Look-ups in named tables: a row name and a column name give one cell, copied from the table.

maro =
        rikibu  zomus  bimup  kelam  ninos  met  tanu
rapugo      73    101     41    136    150  208   153
fadak      196    165    205    160    128    8    83
puz         66     72    170     71    143  141    80
fet         17     75     73     18    164  235   167

fadak, zomus => 165
fadak, bimup => 205
puz, kelam => 71
fet, rikibu => 17
fadak, met => 8
fet, tanu => 167
fet, ninos => 164
fet, zomus => 75
rapugo, rikibu => 73
rapugo, ninos => 150
fet, met => 235
fadak, ninos => 128
puz, rikibu => 66
rapugo, kelam => 136

bepevo =
columns: doliga, rig
ritavek: [70, 37]
vef: [181, 119]
bofiz: [153, 154]
sulubop: [81, 28]
fus: [70, 6]
mosal: [126, 219]
rumesev: [152, 152]
fonal: [43, 198]
zer: [63, 31]
lar: [181, 98]
kir: [164, 153]
bavis: [130, 34]

What is the doliga of kir in bepevo? 164
What is the doliga of sulubop in bepevo? 81
What is the doliga of bavis in bepevo? 130
What is the doliga of ritavek in bepevo? 70
What is the rig of ritavek in bepevo? 37
What is the doliga of zer in bepevo? 63
What is the rig of kir in bepevo? 153
What is the rig of bofiz in bepevo? 154
What is the doliga of rumesev in bepevo? 152
What is the doliga of mosal in bepevo? 126
What is the doliga of fus in bepevo? 70
What is the rig of fus in bepevo? 6
What is the rig of fonal in bepevo? 198
What is the rig of zer in bepevo? 31
What is the rig of vef in bepevo? 119
What is the doliga of lar in bepevo? 181
What is the doliga of vef in bepevo? 181
What is the rig of sulubop in bepevo? 28
What is the rig of rumesev in bepevo? 152
What is the doliga of bofiz in bepevo? 153

Table nanag
         renoz  kef  komos  loguz  mur
fon        135  165      6    130   87
gito        48   49    172    120   64
mus        109  123    134     76   88
kem         90  140    122    195   76
tilolef    143  179     82    161   96
vuf        147  117    156    123  128
bekifaf    129   91     53    146   59
bekase     103   81      1     66   77

What is the renoz of mus in nanag? 109
What is the kef of vuf in nanag? 117
What is the renoz of bekase in nanag? 103
What is the kef of gito in nanag? 49
What is the kef of kem in nanag? 140
What is the mur of vuf in nanag? 128
What is the mur of tilolef in nanag? 96
What is the komos of vuf in nanag? 156
What is the loguz of kem in nanag? 195
What is the kef of bekifaf in nanag? 91
What is the renoz of vuf in nanag? 147
What is the loguz of fon in nanag? 130
What is the mur of mus in nanag? 88
What is the renoz of fon in nanag? 135
What is the loguz of bekase in nanag? 66
What is the komos of kem in nanag? 122

daraz =
,raziz,kegi,dof,mefaz,ror,ginuti,tunodu,zamiduz,kop
rusagu,123,129,16,87,89,146,112,106,89
sase,133,65,114,176,136,120,117,109,103
gef,110,127,123,84,80,110,97,97,89
vak,131,170,147,177,123,112,111,136,106
nuv,136,68,62,135,133,95,119,111,86
bap,119,74,118,140,117,106,104,107,110
tepoki,117,106,91,101,123,93,114,114,100
suvu,99,126,134,144,119,111,107,118,107
mab,119,174,150,176,88,107,106,62,104
gab,70,111,206,86,137,87,101,157,124

What is the zamiduz of vak in daraz?
136
What is the ror of rusagu in daraz?
89
What is the zamiduz of bap in daraz?
107
What is the kop of vak in daraz?
106
What is the raziz of gef in daraz?
110
What is the tunodu of gab in daraz?
101
What is the raziz of mab in daraz?
119
What is the raziz of gab in daraz?
70
What is the ror of sase in daraz?
136
What is the dof of bap in daraz?
118
What is the mefaz of bap in daraz?
140
What is the ginuti of bap in daraz?
106
What is the ginuti of vak in daraz?
112

Table rep
	manug	nis
muv	-7.61	-16.31
nas	62.38	19.36
zipiv	-7.61	-16.31
nitaput	-30.93	-23.45
tokuve	-30.93	-23.45
siv	-77.59	-2.04
sutariz	-54.26	-16.31
bobi	39.05	-2.04
torenu	62.38	19.36
gaf	-54.26	-16.31
koso	15.72	-9.18

nis of nas is 19.36
manug of gaf is -54.26
nis of gaf is -16.31
manug of siv is -77.59
nis of sutariz is -16.31
nis of nitaput is -23.45
nis of bobi is -2.04

lati:
|  | meda | vini | nurazi |
|---|---|---|---|
| vunina | 2.524 | 37.296 | 68.593 |
| fov | 15.151 | 30.842 | 96.073 |
| gadim | 18.307 | 50.203 | 90.577 |
| lugu | 8.837 | 63.110 | 74.089 |
| nonipu | 2.524 | 24.389 | 90.577 |

vini of lugu: 63.110
meda of nonipu: 2.524
vini of fov: 30.842
meda of vunina: 2.524
nurazi of gadim: 90.577
nurazi of vunina: 68.593
vini of gadim: 50.203
meda of gadim: 18.307
nurazi of nonipu: 90.577
vini of nonipu: 24.389
nurazi of fov: 96.073
meda of lugu: 8.837

gosa:
      lim  ruz  vazutug  netad  vodo  faf  ravuke
moge  195  118      187    167    95   78     102
bev   226  101      139    181   254   54      76
vil   216  113      187    182   162   62      91

What is the netad of bev in gosa?
181
What is the vazutug of moge in gosa?
187
What is the ruz of vil in gosa?
113
What is the ravuke of bev in gosa?
76
What is the vodo of vil in gosa?
162
What is the ravuke of moge in gosa?
102
What is the lim of bev in gosa?
226
What is the netad of vil in gosa?
182
What is the ruz of bev in gosa?
101
What is the faf of bev in gosa?
54

tizufe =
cols = zomidip, sas, debi, katoki, budub, nipeba, nubusa
fazepav: [72, 118, 69, 198, 185, 187, 141]
lev: [152, 69, 96, 185, 173, 107, 83]
tes: [93, 182, 134, 81, 99, 169, 189]
lub: [168, 100, 95, 78, 174, 91, 204]
fil: [183, 187, 151, 83, 137, 179, 79]
voto: [105, 165, 159, 176, 96, 185, 163]
likufe: [65, 121, 164, 111, 133, 124, 64]
nagipo: [123, 119, 101, 124, 125, 138, 138]
did: [150, 73, 56, 100, 141, 99, 80]
pami: [73, 116, 83, 129, 58, 120, 139]
gekisi: [148, 52, 173, 184, 61, 101, 117]
tal: [171, 120, 71, 147, 126, 178, 127]
patopad: [68, 118, 156, 107, 166, 67, 155]

katoki of tes = 81
budub of gekisi = 61
nipeba of lub = 91
debi of tes = 134
budub of likufe = 133
nipeba of fazepav = 187
sas of patopad = 118
debi of nagipo = 101
zomidip of patopad = 68
nubusa of gekisi = 117
sas of pami = 116
katoki of did = 100
debi of pami = 83
Row with the largest budub: fazepav

